Below are the code and all the weights of a small trained network. Each question names an input and a target symbol and asks about switching units off, where a switched-off unit gives its printed mean instead of its output.

import numpy as np


def w(rows, s, z=0):
    codes = np.array(rows[::2]) - 128.0
    scale = np.full(codes.shape[1], s)
    scale[-1] = z or s
    return codes * scale


def norm(h):
    return h / np.sqrt((h * h).mean(-1, keepdims=True) + 1e-5)


def f(y):
    return y / 2 * (1 + np.tanh(0.7978845608 * (y + 0.044715 * y**3)))


def softmax(a):
    e = np.exp(a - a.max(-1, keepdims=True))
    return e / e.sum(-1, keepdims=True)


def log_softmax(a):
    a = a - a.max(-1, keepdims=True)
    return a - np.log(np.exp(a).sum(-1, keepdims=True))


def net(x, mask):
    ids = ['αβδεζθλξπστφω'.index(c) for c in x.split()]
    T = len(ids)
    res = E[ids] + P[:T]
    u = 0
    for l in range(3):
        q, k, v = (norm(res) @ M[l].T for M in (Q, K, V))
        z = softmax(np.where(np.tri(T) > 0, q @ k.T / 4**0.5, -1e9)) @ v
        res = res + np.where(mask[u], z, O[l][:, -1]) @ O[l][:, :-1]
        u += 1
        y = f(norm(res) @ A[l][:, :-1].T + A[l][:, -1])
        res = res + np.where(mask[u : u + 4], y, B[l][:, -1]) @ B[l][:, :-1]
        u += 4
    return log_softmax(norm(res)[-1] @ U[:, :-1].T + U[:, -1])


Q, K, V, O, A, B = {}, {}, {}, {}, {}, {}
E = w([
[46,96,38,55,182,90,152,123],'α',
[97,144,193,74,74,78,105,112],'β',
[49,150,187,97,191,78,165,157],'δ',
[213,164,164,143,172,107,162,144],'ε',
[162,148,231,86,136,125,150,120],'ζ',
[138,83,161,234,144,130,82,124],'θ',
[115,196,164,104,77,148,175,146],'λ',
[112,41,142,117,176,150,95,94],'ξ',
[123,117,123,99,104,10,116,80],'π',
[123,91,80,155,136,146,202,203],'σ',
[145,100,94,189,144,128,157,74],'τ',
[123,114,111,105,111,52,171,72],'φ',
[116,158,126,129,5,118,111,134],'ω',
],0.023)
P = w([
[150,99,131,120,103,16,253,254],'0',
[133,127,130,128,125,37,228,222],'1',
[153,102,119,108,107,54,221,196],'2',
[125,126,130,113,127,60,198,167],'3',
[146,111,124,98,111,82,195,154],'4',
[121,132,125,106,133,93,173,129],'5',
[138,125,113,103,125,112,168,116],'6',
[129,141,105,103,120,119,150,93],'7',
[124,158,107,105,125,135,136,77],'8',
[125,156,107,100,119,149,125,59],'9',
[103,179,118,101,116,166,101,36],'10',
[116,160,119,99,130,175,95,25],'11',
],0.0085)
Q[0] = w([
[214,160,80,132,193,114,117,158],'0.h0',
[137,75,109,156,173,132,92,123],'0.h0',
[134,91,19,158,69,99,148,60],'0.h0',
[181,100,128,75,162,83,167,3],'0.h0',
],0.035)
K[0] = w([
[201,128,115,132,206,104,153,150],'0.h0',
[151,33,89,121,140,101,141,139],'0.h0',
[102,60,38,191,127,216,100,97],'0.h0',
[155,122,151,164,176,145,73,3],'0.h0',
],0.03)
V[0] = w([
[172,117,180,1,111,198,39,155],'0.h0',
[184,134,203,127,204,178,173,161],'0.h0',
[111,151,190,173,134,17,53,211],'0.h0',
[82,171,152,54,92,113,219,148],'0.h0',
],0.0097)
O[0] = w([
[142,170,196,69,238,132,54,136,122],'0.h0',
[140,156,120,255,223,111,167,140,166],'0.h0',
[127,107,126,138,115,33,78,202,126],'0.h0',
[60,183,219,111,90,142,184,183,254],'0.h0',
],0.0095,0.0055)
A[0] = w([
[111,2,183,172,136,205,60,138,92],'0.n0',
[89,93,169,250,81,201,11,151,3],'0.n1',
[105,160,116,109,143,72,137,95,91],'0.n2',
[197,117,182,156,123,176,112,191,84],'0.n3',
],0.025,0.0068)
B[0] = w([
[134,197,74,146,188,71,107,99,255],'0.n0',
[132,6,93,183,139,104,39,107,161],'0.n1',
[127,73,162,116,161,135,148,95,196],'0.n2',
[99,127,135,167,133,123,124,116,178],'0.n3',
],0.025,0.0077)
Q[1] = w([
[155,117,88,240,131,167,143,116],'1.h0',
[130,38,20,83,114,82,170,86],'1.h0',
[187,179,157,168,3,119,161,143],'1.h0',
[125,139,171,154,145,15,117,194],'1.h0',
],0.031)
K[1] = w([
[140,130,69,250,140,174,143,121],'1.h0',
[149,46,14,81,120,111,124,28],'1.h0',
[123,170,92,144,4,143,171,202],'1.h0',
[147,125,133,145,158,7,147,190],'1.h0',
],0.031)
V[1] = w([
[193,174,216,136,88,142,140,53],'1.h0',
[246,88,185,143,120,111,162,197],'1.h0',
[116,236,113,146,88,62,109,96],'1.h0',
[63,151,50,146,106,48,154,223],'1.h0',
],0.014)
O[1] = w([
[137,177,146,206,121,94,149,178,177],'1.h0',
[83,191,175,196,98,185,96,121,119],'1.h0',
[246,105,145,170,254,114,138,166,191],'1.h0',
[232,110,196,58,215,169,117,112,255],'1.h0',
],0.0085,0.0032)
A[1] = w([
[143,147,197,121,124,186,96,40,147],'1.n0',
[144,123,63,175,82,96,128,172,3],'1.n1',
[99,121,83,128,158,254,130,185,28],'1.n2',
[99,149,128,164,92,32,100,207,144],'1.n3',
],0.022,0.0039)
B[1] = w([
[180,99,176,115,240,105,133,81,193],'1.n0',
[98,148,30,138,102,23,117,108,157],'1.n1',
[93,58,155,155,121,2,117,34,155],'1.n2',
[122,88,107,112,82,35,106,179,254],'1.n3',
],0.014,0.0074)
Q[2] = w([
[123,2,132,137,64,106,205,71],'2.h0',
[49,143,209,52,230,79,160,82],'2.h0',
[127,180,135,197,144,91,198,31],'2.h0',
[177,209,113,70,101,136,211,142],'2.h0',
],0.023)
K[2] = w([
[123,82,2,91,141,197,64,62],'2.h0',
[27,179,166,68,201,99,99,119],'2.h0',
[90,188,71,169,184,182,143,96],'2.h0',
[144,196,162,77,85,150,184,121],'2.h0',
],0.026)
V[2] = w([
[249,184,200,148,114,76,85,75],'2.h0',
[147,147,162,147,78,84,200,72],'2.h0',
[159,76,95,203,92,113,99,152],'2.h0',
[99,92,192,151,104,157,53,38],'2.h0',
],0.021)
O[2] = w([
[129,166,95,133,116,158,74,16,249],'2.h0',
[112,251,121,145,149,131,118,122,254],'2.h0',
[140,101,117,188,99,104,67,175,67],'2.h0',
[166,136,201,151,152,115,68,159,29],'2.h0',
],0.016,0.0076)
A[2] = w([
[120,148,96,87,73,191,71,187,2],'2.n0',
[195,112,204,76,203,253,69,96,135],'2.n1',
[121,72,143,95,208,157,180,181,81],'2.n2',
[156,130,106,176,157,175,110,125,40],'2.n3',
],0.043,0.0075)
B[2] = w([
[75,174,67,123,162,205,48,124,146],'2.n0',
[95,229,4,130,162,79,78,7,247],'2.n1',
[54,123,143,132,223,122,149,203,228],'2.n2',
[160,80,167,91,89,165,148,152,176],'2.n3',
],0.032,0.014)
U = w([
[129,188,206,254,152,105,103,95,112],'α',
[109,130,122,141,118,122,127,121,82],'β',
[136,136,126,137,135,119,133,121,78],'δ',
[134,153,151,39,87,39,94,129,139],'ε',
[60,48,134,129,114,132,178,28,115],'ζ',
[83,86,125,129,206,138,170,183,182],'θ',
[142,40,107,192,133,89,51,132,163],'λ',
[130,232,146,89,103,151,240,111,73],'ξ',
[103,149,44,203,60,80,178,160,99],'π',
[249,143,84,96,208,83,151,126,119],'σ',
[107,143,120,149,112,117,122,123,77],'τ',
[87,162,94,104,89,199,46,170,149],'φ',
[199,128,167,148,113,191,133,121,254],'ω',
],0.0094,0.0063)

Each question gives the input, a string of symbols that net reads in full, and the target symbol t.
The units are the heads (4 rows each of Q, K, V and O) and the neurons (one row each of A and B). Each row of codes is followed by its name. A weight is (code - 128) times the scale printed after its matrix; where a second scale follows, it is the last column's (O, A, B and U).
mask holds one flag per unit, layer by layer, with each layer's heads first. A switched-off unit (its flag False) gives its mean, the last column of its rows in O or B, instead of its output. The means were averaged over made-up inputs and are rounded, as every weight is.
A unit's drop is (log p(t) with every unit on - log p(t) with that unit switched off) / (log p(t) with every unit on - log p(t) with every unit switched off).
The circuit of an input: a set's keep is (log p(t) with only the set's units on - log p(t) with every unit switched off) / (log p(t) with every unit on - log p(t) with every unit switched off). Starting from the 12 units with the biggest drops (on a tie, the unit counted first), units are removed one at a time, each time the one whose removal leaves the highest keep (on an exact tie, the one counted first), for as long as the keep stays at least 0.8.
units of the circuit, in order: the units of the circuit, biggest drop first
most important unit: the unit with the biggest drop
top k neurons: the k neurons with the biggest drops, biggest first
top k neurons in layer l: the k neurons of layer l with the biggest drops, biggest first
drop of u: that unit's drop, to one decimal
input τ φ α ζ ε ξ π σ τ β π, target π: most important unit -> 0.h0
input τ ω β φ φ τ α τ ξ, target σ: units of the circuit, in order -> [0.n0 1.h0]
input ε π π τ ω δ φ π, target π: top 2 neurons -> [0.n0 2.n1]
input ζ ξ λ θ ξ ξ π ε ξ ω, target φ: units of the circuit, in order -> [0.n0 0.h0 2.n0]
input ω θ π ζ δ ζ, target θ: units of the circuit, in order -> [2.h0 0.h0 2.n2 0.n0]
input π θ ω ζ τ σ σ σ λ ξ θ β, target ε: top 2 neurons -> [1.n3 2.n2]
input π λ λ σ β φ, target ξ: top 2 neurons in layer 1 -> [1.n2 1.n3]
input ξ β δ ζ π ω, target φ: top 4 neurons -> [0.n0 2.n0 2.n1 1.n3]
input λ δ θ ζ δ ω ζ, target θ: units of the circuit, in order -> [2.h0 2.n2 0.n0 1.h0]
input ξ α θ φ π π λ ω σ, target λ: top 2 neurons in layer 1 -> [1.n2 1.n0]
input β β π θ σ ω ζ σ, target λ: units of the circuit, in order -> [0.n0 2.h0 0.n1]
input ζ ξ φ π λ ξ ξ α ε δ λ β, target ε: top 2 neurons -> [0.n1 1.n2]
input ζ α β α ξ φ, target ζ: top 2 neurons -> [0.n0 0.n2]
input δ β ζ φ ω λ ξ π ξ π, target ζ: top 4 neurons -> [0.n0 0.n2 2.n1 2.n2]
input π β α ξ τ β α ε, target ω: most important unit -> 0.h0
input β β ξ ω ζ φ ζ λ λ, target ξ: top 4 neurons -> [0.n0 0.n2 2.n1 2.n2]
input ζ θ ε, target ω: top 3 neurons -> [2.n3 0.n3 2.n1]
input ε τ π ω σ, target π: top 3 neurons -> [0.n0 2.n2 2.n1]
input α ξ ζ λ σ λ ε π, target ζ: top 3 neurons -> [0.n2 2.n1 0.n0]
input β β σ θ φ ξ ζ τ ζ σ α, target θ: top neuron -> [2.n2]
input λ σ σ, target α: top 3 neurons -> [0.n0 1.n2 2.n1]
input τ β ξ β ζ α ζ δ, target θ: top 4 neurons -> [0.n0 2.n2 0.n2 1.n3]
input α β π δ φ δ φ ω β φ, target θ: drop of 2.n2 -> 0.2
input β ξ φ ξ π φ σ λ π ξ λ θ, target λ: drop of 0.n1 -> 1.5
input λ ζ ω φ σ, target α: drop of 1.h0 -> 1.4
input ξ β λ ζ, target α: top 2 neurons in layer 0 -> [0.n0 0.n3]
